Below are the code and all the weights of a small trained network. Each question names an input and a class and asks about switching units off, where a switched-off unit gives its printed mean instead of its output.

import numpy as np


def w(rows, s, z=0):
    codes = np.array(rows[::2]) - 128.0
    scale = np.full(codes.shape[1], s)
    scale[-1] = z or s
    return codes * scale


def f(y):
    return np.maximum(y, 0)


def log_softmax(a):
    a = a - a.max(-1, keepdims=True)
    return a - np.log(np.exp(a).sum(-1, keepdims=True))


def net(x, mask):
    res = np.array(x, float).reshape(1, 8) / 4 @ E
    y = f(res @ A[0][:, :-1].T + A[0][:, -1])
    res = res + np.where(mask, y, B[0][:, -1]) @ B[0][:, :-1]
    return log_softmax(res[-1] @ U[:, :-1].T + U[:, -1])


A, B = {}, {}
E = w([
[163,102,85,98,103],'x0',
[236,212,48,144,192],'x1',
[155,207,94,153,196],'x2',
[31,251,152,122,142],'x3',
[149,58,70,25,131],'x4',
[113,112,117,158,187],'x5',
[77,88,140,195,212],'x6',
[170,167,254,110,173],'x7',
],0.0064)
A[0] = w([
[96,152,33,111,75,204],'n0',
[143,22,105,144,129,113],'n1',
[189,155,163,139,157,158],'n2',
[106,52,70,70,99,246],'n3',
[153,123,166,142,216,189],'n4',
[51,135,179,80,91,215],'n5',
[233,151,93,98,120,167],'n6',
[81,63,193,83,41,111],'n7',
[116,202,34,151,147,149],'n8',
[239,136,98,93,118,175],'n9',
[90,212,176,141,188,134],'n10',
[80,220,218,130,231,192],'n11',
[43,70,227,147,52,208],'n12',
[236,95,148,151,148,214],'n13',
[113,2,114,106,116,214],'n14',
[18,105,217,79,47,254],'n15',
[39,133,116,49,118,174],'n16',
[120,206,7,139,139,184],'n17',
],0.0077,0.004)
B[0] = w([
[230,84,34,80,150,199],'n0',
[45,90,20,109,203,186],'n1',
[32,192,138,101,119,181],'n2',
[174,67,31,69,208,231],'n3',
[95,179,87,82,156,197],'n4',
[110,228,139,44,41,208],'n5',
[58,239,179,45,85,208],'n6',
[207,94,35,138,52,205],'n7',
[220,89,62,52,91,197],'n8',
[45,227,172,62,92,212],'n9',
[21,117,61,153,205,204],'n10',
[14,169,75,87,214,245],'n11',
[156,188,56,191,25,239],'n12',
[46,212,122,88,128,215],'n13',
[113,71,2,175,223,228],'n14',
[183,212,131,97,5,254],'n15',
[192,195,150,92,32,188],'n16',
[250,84,71,32,67,215],'n17',
],0.0064,0.008)
U = w([
[29,220,184,105,69,213],'0',
[178,50,234,211,161,3],'1',
[217,123,87,70,43,141],'2',
[88,73,68,215,71,181],'3',
[203,49,232,217,174,3],'4',
[42,82,63,109,255,169],'5',
[195,55,109,136,166,38],'6',
[99,115,176,113,157,15],'7',
],0.0076,0.0055)

Each question gives the input, the list of numbers given to net, and the class t.
The units are the neurons (one row each of A and B). Each row of codes is followed by its name. A weight is (code - 128) times the scale printed after its matrix; where a second scale follows, it is the last column's (A, B and U).
mask holds one flag per neuron, in row order. A switched-off neuron (its flag False) gives its mean, the last column of its row in B, instead of its output. The means were averaged over made-up inputs and are rounded, as every weight is.
A unit's drop is (log p(t) with every unit on - log p(t) with that unit switched off) / (log p(t) with every unit on - log p(t) with every unit switched off).
The circuit of an input: a set's keep is (log p(t) with only the set's units on - log p(t) with every unit switched off) / (log p(t) with every unit on - log p(t) with every unit switched off). Starting from the 12 units with the biggest drops (on a tie, the unit counted first), units are removed one at a time, each time the one whose removal leaves the highest keep (on an exact tie, the one counted first), for as long as the keep stays at least 0.8.
units of the circuit, in order: the units of the circuit, biggest drop first
most important unit: the unit with the biggest drop
top k neurons: the k neurons with the biggest drops, biggest first
drop when u is switched off: that unit's drop, to one decimal
input [-1,-7,1,-2,-5,0,4,0], class 3: units of the circuit, in order => n6, n12
input [8,8,-1,-6,-4,5,-6,1], class 0: units of the circuit, in order => n9, n6
input [-5,-4,-5,1,5,4,3,-4], class 2: units of the circuit, in order => n15, n7
input [-4,0,3,-7,4,-4,0,2], class 5: most important unit => n15
input [3,-8,-7,-4,0,5,7,5], class 3: top 4 neurons => n14, n1, n17, n8
input [-8,8,8,5,8,8,2,-7], class 2: top 2 neurons => n17, n8
input [3,5,6,5,1,3,0,7], class 5: top 2 neurons => n10, n11
input [-2,8,-3,6,-8,-4,4,8], class 5: top 2 neurons => n10, n11
input [4,-3,2,7,8,7,1,-1], class 2: drop when n10 is switched off => 0.0
input [-3,-2,-2,-8,-3,5,-1,7], class 0: drop when n17 is switched off => 0.2
input [-7,0,3,-7,8,0,-1,-6], class 5: drop when n15 is switched off => 0.0
